In the rows, zero is written as 128.
Each row is followed by its class; each block has classes of its own.
[101 111 132 161  91 170 145 159  70 170 104 104 132 140  95  62 111 158
 134 116 133 167 124 142  72 154 105 173 173 135  78 122 125 123 102 116
 128] => (149)
[111 114 137 184  86 152 134 157  88 172 100 117 140 131 105  72  98 140
 145 134 142 150 129 118  85 143 107 173 163 150  98 121 141 137  96 148
 126] => (47)
[114 139 144 168  89 132 152 151 112 157 106  94 142 127  90  88 121 148
 169 139 124 152 160 124  84 135 121 163 147 130  92  98 117 143 102  98
 109] => (136)
[ 82 110 182 148 114 142 116 142 154 109 134  66 127  99 100  99  96 168
  76  99 130 163 128 116 118 139 142 141 137 100 109 123 121 131 170  57
 125] => (149)
[ 76 106 200 125 123 157 105 177 150 107 137  95 159 108  70 112 102 156
  78 148 135 132 119  90 107 147 139 116 123 113 123 117 127 120 163  62
 128] => (73)
[ 68 115 178 142 110 152 110 164 136 119 127  90 147 103  66 105  90 179
  79 138 139 155 116 121 108 144 148 135 147 109 110 101 139 100 181  62
 115] => (97)
[139 145  99 117 128 148 141 103  91 136 124 154 119 163 165 111 181 131
 179 136  92 156 160 123 104 139 124 155 160  86 122  95 103 103 106 137
 135] => (97)
[158 118 136 127  94 130 120 121 127  85 139  95 114 145 120 151 137 153
 131 125 115 115  84  88 105 131 152 119 161 113 157 123 124 134  66  95
 127] => (47)
[205 189 115 148 113 157 114  91 121 138 118 219 123 159 164 117 154 132
 129 119 105 162 120  90 112 116 147 121 142 107 114 149 131  77 131 144
 199] => (97)
[158 123 137 110  86 136 111 115 124  89 150  82 122 157 109 142 138 157
 142 148 113 136 104  97 105 121 126 116 162 103 159 121 129 156  73  87
 118] => (136)
[146 150 123 119 136 149 143  93  94 137 113 170 116 170 162 133 189 122
 180 138  91 154 163 115 104 143 116 149 160  98 128  98  98 101 109 137
 131] => (97)
[126 129  85 169 104 107 111 127 114 140 136  88 154 134 202  65 115 118
 149 163 118 150 142 176 171 105 119 152 112 102 158 108 137 121 155 166
 102] => (97)
[ 93 201 121  93 122 137 152 166 125 156 154 236 193 130 114  51 140 108
 104 187 144 160 156 124  64  63 119 131 124  85 165 143 149  99 140  64
 103] => (149)
[102 112 191 131 104 162  87 179 114 122 161 101 144  99  64 104 102 180
  98 182 138 142 122 107 107 143 140 133 122 138 113 109 113  96 167 100
 142] => (73)
[182 138 176 146 133 135 126 113 128 139 154 128 143 159 104 149 163 118
 102 152 120 116 120  99 106 141 139 133 127 120 124 131 110  99 119 162
 150] => (47)
[ 80 164  92 126  91 116 122 150 139 158 156 136 109  80 139  85  99 108
 127  93 135 182 194 116 148 139  95 202 126 157 130 147 188 131 176 179
 130] => (136)
[139 156 106 109 144 156 135 106  92 148 116 172 118 145 156 138 164 127
 181 125  97 169 154 132  97 140 112 139 141 100 125 124  92 135  97 115
 147] => (141)
[174 156 168 151 138 142 126 110 130 150 141 139 151 135  89 129 143 128
 119 162 117 129 147 107 105 137 142 136 112 116 120 128 104  99 138 178
 166] => (73)
[121 165 191 147  97 123 156 143 120 189  91 114 170 115 111 136  83 135
 137 133 152 179 144 153  96 143 106 148 164 133  93 121 120 145  88  71
 122] => (141)
[150 142 127 124 135 145 136 114  90 143 125 168 112 181 169 130 177 128
 176 134  98 127 142 111 111 142 126 139 151 100 119 105  91 102  82 134
 154] => (47)
[104 132 139 144  85 126 141 174 112 153  86 101 163 132 131 102  82 129
 144 113 135 153 128 143 111 153 129 153 151 124 109 127 138 147  95 104
 124] => (188)
[145 151  90 131 127 144 166 147 111 120 132  84 183 126 174 149 130  87
 126 162 139 122 101 184 163 127 140 140 100  91 181  78 115 138 109 134
 105] => (156)
[123 127 150 121 136 143 119 145 121 192 158 164 161 116 174 101 158  54
  89 180 152 235 192 123  88  78 108 164  91 141 101 193 166 152 140 199
 164] => (188)
[145 175 212  89 170 132 134 119 153 145 176 244 115 158 160 174 169  56
  94 153 163 141 154  95 145 109  90  85  99 139 199 171 164 107 150 108
 156] => (156)
[150 152 109 119 126 133 143  90  96 138 119 159 125 172 166 124 175 126
 179 127  92 148 154 123 112 142 124 149 166  92 127  92 101 108 108 141
 128] => (97)
[168 182 141 108 149  81 158 100 116 173 179 194 162 129 107 146 192  76
 117 166 157 129 158 176  83 115 103 116 101 119 168 202 158 108 109 143
 149] => (188)
[205 148 147 145 139 141 135 105 114 154 142 129 152 150 106 134 156 118
 124 157 125 117 128 132 105 157 149 146 104 115 108 133 101  99 129 187
 147] => (113)
[170 152 105 133 131 131 121 100 111 146 152 109 183 126 179 111 143 103
 126 144 125 140 117 164 153 135 119 156 112 132 168 141 129 124 162 172
 101] => (113)
[114 150 148  94 112 144 113 172 138 117 148 175 149 124 147 157 157  84
 182  99 113 163 157  94  93 139 123  75 102  51 178 193 137 125 124  92
 181] => (73)
[103 114 139 171  92 145 145 189  85 156 102 100 158 143  98  75  97 158
 129 134 141 116 101 126 101 165 122 173 168 133  97  93 127 118  89 113
 122] => (47)
[ 85 164 138 158 127  94 135 112 139 129 146 143 130  69  60 127 113 154
 168 134 134 160 195 121 121  60 143 125 127 157 122 185 154 165 136 118
 122] => (136)
[122 151  48 144 123 153 126 126 111 105 143 112 165  94 156  93 105 125
 147 156 133 112 125 167 177 117 147 138  95 116 166 105 131 149 161 139
  96] => (156)
[199 153 161 137 140 149 134  97 126 152 160 133 145 133 103 120 164 136
 127 147 126 122 140 104 105 144 138 155 115 111 107 135 100 103 133 176
 149] => (113)
[199 144 166 142 146 129 130 100 134 155 140 127 153 158 100 121 146 116
 121 172 132 110 140 131 107 162 139 140 103 109 117 136 106 101 134 177
 139] => (113)
[161 126 158 112 104 145 112 129 122  96 142 105 136 153 104 138 141 157
 125 158 110 119  90  80 100 136 136 118 157 111 165 124 116 123  75 102
 132] => (73)
[118 139 166 166 105 138 136 142 119 191 110  84 140 138 114  89  80 153
 125 132 141 162 137 144 114 146 113 150 155 139  94 132 142 131  97  96
 125] => (141)
[181 138 167 162 137 132 132 105 135 146 148 113 142 151 101 125 167 136
 134 150 117 106 128 102 115 129 145 129 130 133 119 142 109  99 106 155
 141] => (47)
[191 150 159 138 128 144 128 109 128 135 149 126 148 149  97 116 159 129
 123 163 118 125 139 119 101 144 138 138 120  98 122 140  94  98 128 157
 144] => (149)
[ 90 111 182 138 122 127 114 150 166 115 126  79 135  98  82 108  94 159
  73 124 136 147 124 120 103 153 142 142 112  97 110 127 121 120 167  66
 118] => (113)
[185 150 157 133 137 154 131 103 136 132 155 132 145 149  99 115 154 121
 123 160 124 127 153 113 104 142 146 128 117 105 124 140 111 103 138 157
 149] => (149)
[126 112 141 167  88 140 150 156 103 155 113  73 137 122 130  84 112 147
 124 111 142 136 117 144 112 145 123 156 144 153  84 117 142 138  90 100
 130] => (188)
[138 135  81 126 122 150 111 136  80 144 110 122 202 115 168 140 123  96
 123 178 126 161 100 181 136 121  96 157 117 118 145 135 112 172 118 169
  96] => (141)
[170 129 141 116  92 144 123 108 138  97 127  78 141 150 120 138 148 156
 128 139 112 133  85  85 107 137 146 129 182 101 160 119 133 122  76  95
 104] => (97)
[ 74  94 181 128 116 164  98 181 131 114 134  86 125  89  92 121  95 159
  70 167 146 160 103 130 106 134 140 121 104 118 131  86 124 106 169  72
 140] => (73)
[124 133 155 160  96 138 142 152 104 186  86 107 161 141 108  92  97 138
 138 124 137 165 127 132  75 160 108 158 163 124  80 124 122 158  86  87
 116] => (141)
[ 81 105 180 120 117 151 113 183 157 106 113  81 158  84 106 145 112 138
  70 107 138 151  97 111 115 143 148 125 107 102 122 131 129 142 159  59
 122] => (188)
[ 88 100 166 134 110 139 102 162 140 122 145 104 125 113  94  97 103 157
  97 161 144 144 119 118 102 117 137 124 122 117 120 104 126 113 147  85
 126] => (47)
[ 76 112 154 123 170 169  69 185 127 166 121 174 165 179 113  73  55  98
 177 191 139 244 181 111  80 114 155  96 107  87 204 142 146 170 198 155
 160] => (141)
[166 126 121 115  97 129 113  99 133  84 123  95 137 148 129 137 143 151
 135 150 113 139  90 100 108 127 152 119 175 105 164 130 136 135  78  96
 107] => (97)
[102 203 145 174 115 102 137 158 115 171 146 227 130 149 110  84  69 152
 112 163 141 123 132 106 106  36 170 123 109  76 183  88 146  98 145 122
 129] => (47)
[178 125 135 103  95 155 121 113 131  85 129  93 127 153 114 132 144 154
 133 131 114 126  84  97 100 146 135 122 171  98 158 142 116 130  62  93
 124] => (149)
[ 99 105 179 113 110 181 112 162 142  99 147  84 141 107 109 122 125 141
  77 116 129 167 110 112 107 145 126 123 129 111 126 122 121 113 170  60
 128] => (149)
[140 150 125 116 144 144 138 112  86 147 128 175 117 169 153 117 179 131
 169 135  92 132 148 112 107 144 110 148 145 102 134 104  91 102  96 143
 155] => (73)
[146 154 108 122 135 132 146  93  91 140 116 169 126 172 167 121 185 129
 174 132  89 149 152 125 110 135 121 155 164  94 125  92  95 104 108 139
 128] => (97)
[111 140  59 136  85 161 120 150  86 119 141  96 156  83 163  91 108 126
 147 152 122 169 131 180 125 109 131 164 107  93 163 102 118 132 157 147
 100] => (149)
[158 127  54  99 127 161 125 101  99 135 155  91 182 135 168  87 152  99
 148 167 126 144 123 174 131 120 132 147 126 107 165 106 124 144 137 192
  87] => (149)
[136 155 170 133 101 131 121 134 126 185 147 186  92 137 162 100 114 104
 208 129 158 195 142 140 112  83  82 110 124 106 252  74 148  95 168 160
 137] => (97)
[146 154  97 114 143 168 149 113 100 144 130 152 104 164 168 118 176 125
 164 125 105 155 144 117 113 147 134 152 139  85 131 103  97 113  92 122
 157] => (156)
[132 134 154 152 100 130 173 158  98 178 101 123 138 134 121 102 131 130
 151  94 143 139 121 144  96 150  98 161 154 142  98 116 129 126  73 117
 147] => (188)
[159 133 189 161 121 144  96 127 135 160 175 150  95 129 181  68 140 129
 115 127 147 206 103 132 128  71  76 123 109 139 211 135 131  93 180 127
 172] => (149)
[131 155 114 155  99 119 124 127 131  96 150 194 113 108 128 140 122 107
 159 172 123  94 144  91 121  30 154  84  81 136 189 136 153 146 120 135
  82] => (47)
[ 76 114 139 137 102 139 115 158 140 112 140  71 124  87  97  99  87 167
 109 131 141 166 132 131 124 116 147 141 123 126 113  77 136 146 168  74
 119] => (136)
[ 94 105 139 144  92 127 108 154 130 110 144  88 125  95 102  89 111 162
  96 127 137 174 116 124  99 136 138 150 144 121 120 108 144 117 166  82
 127] => (97)
[110 135 135 156  84 147 130 146  98 162  94 113 158 136 105 107  57 142
 121 110 136 180 117 144  94 146 101 148 170 132  96 134 143 164 102 101
 134] => (141)
[166 172 134 139 150 100 112 105 108 155 161 252  89 150 179  76 118 117
 171 212 150 177 193 160 128  73  75 114 101 136 161 155 131 118 108 135
 208] => (141)
[104 126 144 148  91 127 153 157 101 163  99  88 156 109  97  83 107 150
 125 117 152 142 119 154  99 163  95 182 173 118  91 140 127 135  79 107
 113] => (149)
[ 93 178 183 102 133 147 132 120 144 125 185 240  97 114 137 131 128 111
 156 128 131 115 204  62 151  60  93  84 105 131 178 145 168 115 149 118
 141] => (73)
[152 152 125 105 139 142 149 108  98 136 116 168 132 161 154 140 182 128
 173 114  99 129 141 128 111 143 112 135 145  95 120 132  93 121  77 119
 156] => (188)
[127 115  75 168 106 154 127 140  97 141 153 102 190 131 208  53 145  93
 131 144 114 139 116 166 147  94  88 156 100 115 148  82 114 136 164 163
 102] => (47)
[118 127 139 163  88 135 132 155  84 195  78  99 150 128 129  99 109 141
 153 123 153 160 114 142 108 148 122 164 163 158  70 108 136 159 101 118
 109] => (136)

Next block, with new classes.
[114 176 118 131 133  85  86 156 142 108 164 138 107 188  85 116 154  70
 152 139 173 127 125 102 138 145 131 185  82 130 131 132 120 109  84 177
  97] => (29)
[ 93 140  98 149 129 125 131 147 144 130 109 120 147 198 104 127 136  47
 163 118 157 128 155 114 175 128 156  83  98  71 145  94 131 109  83 178
  75] => (190)
[106 182 107 124 119  91  97 155 154  93 155 123  94 169  63 123 158 100
 155 172 162 127 121 104 114 134 140 205 102 138 129 130 142  96  85 181
 121] => (192)
[115 170 141 105 142 113 110 164 194  87 106  83 114 194 130 115 124  96
 109 117 166 184 106  76 223  93 135 170 136 100  85 137  65  53 117 117
  93] => (221)
[101 137  75 147 111 125 124 149 138 124 118 139 141 167 114 138 136  65
 166 152 163 150 148 118 143 109 177  86  82  78 169 100 137  96  65 182
  62] => (35)
[116 158 142 136 128 103 119 182 176  91 104  94 129 187 143 128 111  70
  91 107 159 187 112  66 211 107 127 155 146  88 124 139  68  44 119 136
  82] => (35)
[103 166 113 137 139  81  80 132  94 111 165 159  90 190  88  94 135  43
 166 138 156 114 129 103 128 145 119 172 122 143 129 131 111 106 110 171
  97] => (199)
[ 96 163 122 130 151  92  95 132 111  99 158 151  83 168  79 119 152  83
 161 144 161 115 129 104 102 157 124 190 117 132 119 126 106 114  85 175
 107] => (190)
[127 168  90 127 135  92  92 140 128  91 157 136 100 166  93 111 143  78
 148 147 184 118 128 107 127 160 124 181 100 146 141 123 143  85  84 180
 105] => (43)
[121 173 146  95 124 104 114 150 177 102  89  82 124 186 121 128 130  89
  87 124 149 171  97  76 248 103 151 183 161  93 110 154  66  58 121  85
  71] => (121)
[134 161 143 134 101 106 117 152 139  84 112  72 124 213 157 112  80  67
 104 115 168 175 123  73 210 100 105 150 174  94 128 136  86  25 118 118
  56] => (43)
[ 97 141  88 149 106 130 117 144 121 132  98 115 147 190 128 127 128  43
 164 132 165 138 150 107 176 105 149  67  98  92 154 100 134 108  90 161
  51] => (35)
[132 170 146  97 128 109 109 179 202  90 105  86 128 182 110 118 139 115
  87 125 166 187 118  77 225  96 136 206 151  83 106 154  87  49 121 100
  90] => (191)
[ 96 134 103 134 139 124 122 140 133 139 105 153 127 162 116 122 167  73
 153 130 154 133 137 117 167 135 162 109 109  85 142 121 124 135  80 150
  72] => (190)
[122 171 154 109 111 103 119 166 192  85  94  84 139 193 125 124 100  97
  85 122 155 169  92  75 236  85 149 170 161  91  97 141  65  39 120  87
  86] => (121)
[ 93 152  87 158 102 125 111 154 127 117 125 134 146 197 121 108 126  57
 182 151 157 146 155 114 143 108 151  82 108  76 148  85 138  89  76 169
  51] => (191)
[106 145  77 146 140 121 119 152 127 112 115 143 152 176  98 130 131  55
 170 147 145 151 144 115 166  99 163 108  86  82 147 108 136 103  79 155
  70] => (10)
[105 163 102 151 111  93  87 154 128  99 168 125  97 174  99 121 117  92
 155 160 165 128 124 100 108 147 138 152 100 133 165 121 107  80  79 191
  88] => (35)
[125 169 150 127 114 108 112 159 169  80 101  74 126 191 138 126 116  78
  99 118 160 171 103  71 228  95 129 169 162  88 118 140  56  42 123 111
  83] => (121)
[ 99 152  85 137 132 131 110 153 142 124 113 150 130 185  99 115 154  43
 171 130 163 146 156 118 173 118 157 113  99  71 137  99 136 119  88 170
  72] => (191)
[ 91 145  80 149 112 109 110 133 111 131 123 137 136 203 127 124 130  24
 174 120 157 130 152 116 172 116 151  76  96  86 155 104 120  94  92 167
  60] => (199)
[107 157  96 120 152 121 119 147 168 124 109 135 140 181 102 133 151  50
 152 138 165 129 139 120 196 119 155 113  72  88 123 103 119 120  85 149
  68] => (190)
[122 185 147  93 129 109 123 155 191  84  91  72 119 178 125 121 129  89
 113 136 147 175  99  74 232  83 152 165 138 108  89 136  91  54 129  84
  94] => (192)
[ 93 142  85 158 114 125 118 144 119 134 113 135 127 173 119 126 133  36
 182 126 153 148 149 112 156 122 162  96 108  99 157 103 133 116  68 163
  52] => (35)
[110 138  94 128 129 123 118 136 110 142 107 134 146 174 127 134 177  54
 166 118 161 130 140 113 185 111 144 115  93  99 145 131 137 130  94 120
  50] => (10)
[122 171 134  98 139 105 127 150 171  94 100  74 102 190 115 113 124 104
 100 127 158 182 116  70 229 103 135 171 153  90 106 154  84  42 118 111
  82] => (66)
[122 180 147  93 128 108 122 167 196  98  86  63 100 171 123 117 152 104
 105 123 153 183 108  71 252 100 131 189 146 112 100 159  90  59 126  93
  90] => (192)
[110 187 109 148 112  93  82 150 148  96 166 136  91 194  78 109 122  77
 155 174 156 128 124 120 135 135 141 160 121 118 141 116 114  87  77 201
 107] => (102)
[111 134  81 130 134 115 115 146 115 127 116 154 137 171 106 115 147  70
 172 149 158 145 156 120 173 102 150 116  83  96 139 133 131 127  83 162
  61] => (199)
[102 167 105 128 116  87  91 139 107 122 162 132  81 177 101 116 148  86
 157 146 174 120 131 113 106 134 117 183 123 137 137 125 121 107  91 181
 100] => (2)
[ 97 134  77 135 132 117 120 146 139 134 119 150 147 180 135 136 164  52
 162 114 169 127 143 116 171 125 151  90 101  89 147 104 132 122  93 172
  74] => (2)
[ 90 146  77 128 131 121 117 156 164 122 120 140 127 154 116 120 182  60
 173 149 157 151 132 121 169 123 186 116  91 101 145 123 149 104  64 169
  83] => (192)
[103 167 117 145 121 106  84 146 125  99 163 132 106 183  95 112 136  80
 162 154 170 123 126  99 101 146 124 171 118 132 141 109 118  86  92 183
 101] => (221)
[106 164 119 131 124  96  87 149 136 104 153 110  89 199  89 127 115  74
 157 136 180 110 129 105 124 135 117 170 104 117 128 115  90  98  86 189
 100] => (190)
[102 163 105 125 116  88  98 137 120 126 153 146 104 183  99 118 156  82
 156 134 163 123 133 106 122 145 142 168 126 129 135 123 128 103  92 176
  93] => (2)
[ 91 135  88 148 136 123 116 154 120 119 125 130 150 174 122 122 161  68
 170 141 153 141 138 105 157 121 165  94 102  84 165 123 138  91  75 154
  63] => (10)
[103 176 116 158 109  96  82 145 115  94 165 136 101 188  91 123 127  69
 170 158 154 130 131 100 105 142 127 165 109 122 159 117 104  63  78 189
 103] => (10)
[ 97 178 103 141 116 102  78 144 118  95 172 130  94 199  74 100 127  56
 163 139 176 119 142 109 115 140 130 170 115 119 135 104 130  80  91 183
 104] => (191)
[111 162  84 162 122 130 101 156 142 107 128 126 135 182 111 135 153  50
 165 138 172 123 143 116 163 123 147  98 102  87 140 104 135 121  78 187
  79] => (102)
[105 144  79 140 112 138 119 154 142 130 131 132 144 194 114 108 128  62
 155 141 184 131 153 124 168 127 169  77  86  87 139 115 168 100  55 184
  55] => (43)
[122 166 157  85 144 111 132 157 186 114  67  76 132 177 112 129 160  98
  89 116 162 175 120  74 235 106 147 185 136  89  88 153  89  74 107 100
  94] => (190)
[106 166 100 130 133  82  82 148 125 107 148 135 108 176  80 116 151  84
 168 154 151 133 118  95 117 148 158 186 103 139 141 136 118  90  72 182
 113] => (10)
[108 143  71 129 128 128 119 149 122 140 115 134 128 159 107 115 152  70
 167 142 159 145 151 123 159 124 183  99  79  92 137 123 154 120  70 167
  69] => (66)
[ 75 145  81 136 141 121 131 130 120 135 117 136 129 181 104 126 161  44
 170 118 153 131 162 115 191 138 140 101 129  88 165 103 150 113  89 153
  64] => (2)
[116 172 123 114 136  99  91 131 153  92 173 160 109 157  69 108 157  99
 135 186 166 112 102 122 119 131 157 194 112 134 128 130 123  89  94 157
 121] => (121)
[120 149  87 126 141 119 110 139 137 115 116 144 134 169 116 121 183  46
 180 142 174 129 139 126 193 108 151 115  99  97 138 116 136 133  87 156
  68] => (102)
[100 160  98 154 112  86  77 145 123 107 175 140  96 190 101 111 121  59
 150 144 171 112 125 107  93 145 129 151 115 127 154 118 109  69  90 209
 119] => (199)
[ 95 185 114 130 113 100  87 142 125 105 171 137  68 173 101 113 167  59
 151 153 180 117 123 113 122 140 113 176 106 133 138 124 125  81 100 180
  99] => (192)
[121 173 157  93 135 120 115 179 193  96  77  72 137 189 122 119 138 111
  96 122 161 185 118  63 222  89 131 178 157  83  76 145  85  61 126  95
  93] => (191)
[109 171 116 122 137  98  94 145 161 107 155 145 111 164  66 109 161  77
 138 160 162 117 107 112 142 150 163 200 116 134 134 133 125 103  80 165
 122] => (121)
[100 169 111 134 128  82  99 135 118 111 166 129  88 194  75 101 132  85
 164 148 164 121 129  96 119 143 118 174 118 129 146 119 134  94  81 171
  83] => (29)
[105 141  72 140 141 121 124 151 153 134 127 152 137 174  97 127 152  71
 144 132 162 145 144 123 178 116 158 114  74  81 147 119 152 139  69 163
  62] => (29)
[111 143  92 141 123 124 120 153 125 128 112 126 154 180 131 122 137  67
 170 144 157 133 140 111 162 139 161  93 103  97 147 117 152 125  73 157
  52] => (43)
[120 158 132  99 148 115 113 178 198  88 101  74 140 177 111 123 121 108
  83 119 157 189 114  71 239 112 146 184 149  95 122 147  89  34 117 104
  91] => (221)
[119 169 113 147 104  89  88 132  83 108 164 119  68 200  95 110 108  60
 188 143 168 117 135 103  85 132 111 168 121 125 137 113 105  98 104 202
  95] => (66)
[104 175 131 122 126 110 127 167 184  79 110  73 118 189 125 120 123  74
 100 124 152 183 118  75 223  99 133 154 151  89 115 133 100  20 120 124
  88] => (192)
[118 157 133  97 147 110 118 156 191  96 102  90 136 193 129 123 128  93
  89 115 163 176 105  68 230 104 129 175 155 100 106 138  82  49 125  99
  76] => (221)
[105 151  95 135 133 129 104 153 135 118 119 135 118 163 123 116 186  39
 179 141 169 137 133 115 175 112 155 120  94  99 143 122 138 131 100 161
  72] => (192)
[ 93 142  70 149 119 120 111 147 126 107 118 150 145 186 111 118 145  49
 174 127 170 144 152 112 147 110 152 111 104  85 130  95 141 109  74 169
  73] => (191)
[119 140  92 133 139 128 127 151 159 118 114 140 144 158  90 142 158  75
 151 142 175 131 149 131 155 104 150 137  71  84 128 109 139 135  74 160
  91] => (190)
[122 169 136 109 127 102 109 160 161  98  93  79 101 184 126 109 104  89
 107 121 155 182 107  68 231  90 151 151 143  98 119 142  71  54 128 105
  67] => (35)
[ 83 146  85 144 136 145 115 172 157 126 126 122 129 157 107 119 173  67
 144 138 164 134 136 127 178 124 168  97  91  87 146 129 162 127  88 166
  93] => (192)
[121 170 138  90 140 100 122 166 202  96 101  78 126 183 110 117 121 100
  98 137 162 180 113  80 225  83 150 178 129  98  95 153  84  37 103 109
 106] => (199)
[126 172 144 104 142 105 119 171 191  92  85  80 131 181 108 124 137  94
 107 115 149 186 110  66 238  93 145 183 145  89 109 148  86  37 118  93
  95] => (10)
[ 98 146  82 168 113 131  96 151 126 126 135 148 115 181 138 119 146  46
 163 130 169 123 137 131 173 126 142  76 113  88 156 114 121 131  77 186
  69] => (102)
[109 156  64 147 135 125 110 160 145 108 130 130 137 171  74 134 141  52
 170 133 166 141 146 117 155 108 186 128  67  82 145 105 150  98  64 171
  87] => (10)
[106 142  90 118 155 126 117 156 163 121 116 129 148 159 100 135 176  67
 154 155 171 139 138 111 178 125 165 121  80  98 161 125 140 115  83 161
  73] => (35)
[ 90 132  85 124 139 116 104 148 137 139 113 155 137 166 120 120 170  62
 161 147 159 137 132 118 167 119 175 102 102  88 154 134 127 119  81 155
  74] => (199)
[111 137  83 155 123 114 125 146 118 129 123 143 140 185 136 129 130  45
 179 131 161 146 154 113 152 103 121  88  89  80 156  92 130 110  81 167
  32] => (29)
[116 149  76 133 144 124 117 156 176 108 129 118 150 181  99 132 152  60
 156 147 171 128 136 127 197 112 163 102  98  80 153 109 145 107  81 168
  80] => (102)
[116 170 141 106 142 116 116 164 182  88 116  80 109 193 135 113 109  95
 113 119 169 178 109  72 217  90 120 164 144  98  91 127  68  39 120 100
  64] => (221)
[137 168 150 107 123 107 130 166 182  90  90  67 134 189 129 115 117 103
  96 119 159 184 116  76 241 108 141 170 154  93 114 153 102  46 115 102
  83] => (43)
[120 170 104 126 127  99  80 142 135 100 162 127  99 173  73 119 131  85
 149 171 175 119 121 104 111 131 148 173  91 139 144 123 123  99  95 188
 105] => (35)
[113 180 102 128 116  88  87 130 108 108 151 118  71 193  89 120 130  62
 182 135 171 118 135  98 120 151 124 173 100 135 129 119 104  96  88 194
 101] => (66)
[125 170 132  77 148 115 119 160 194 102  83  69 112 165  94 126 128 115
  99 127 162 178 110  67 230  95 175 173 130 102  97 150  95  65 113 101
  92] => (35)
[112 165 106 129 129  90  97 154 164  91 169 114  98 178  68 125 118 112
 142 155 175 117 124 113 110 135 142 185  91 124 127 119 112  80  72 185
 120] => (190)
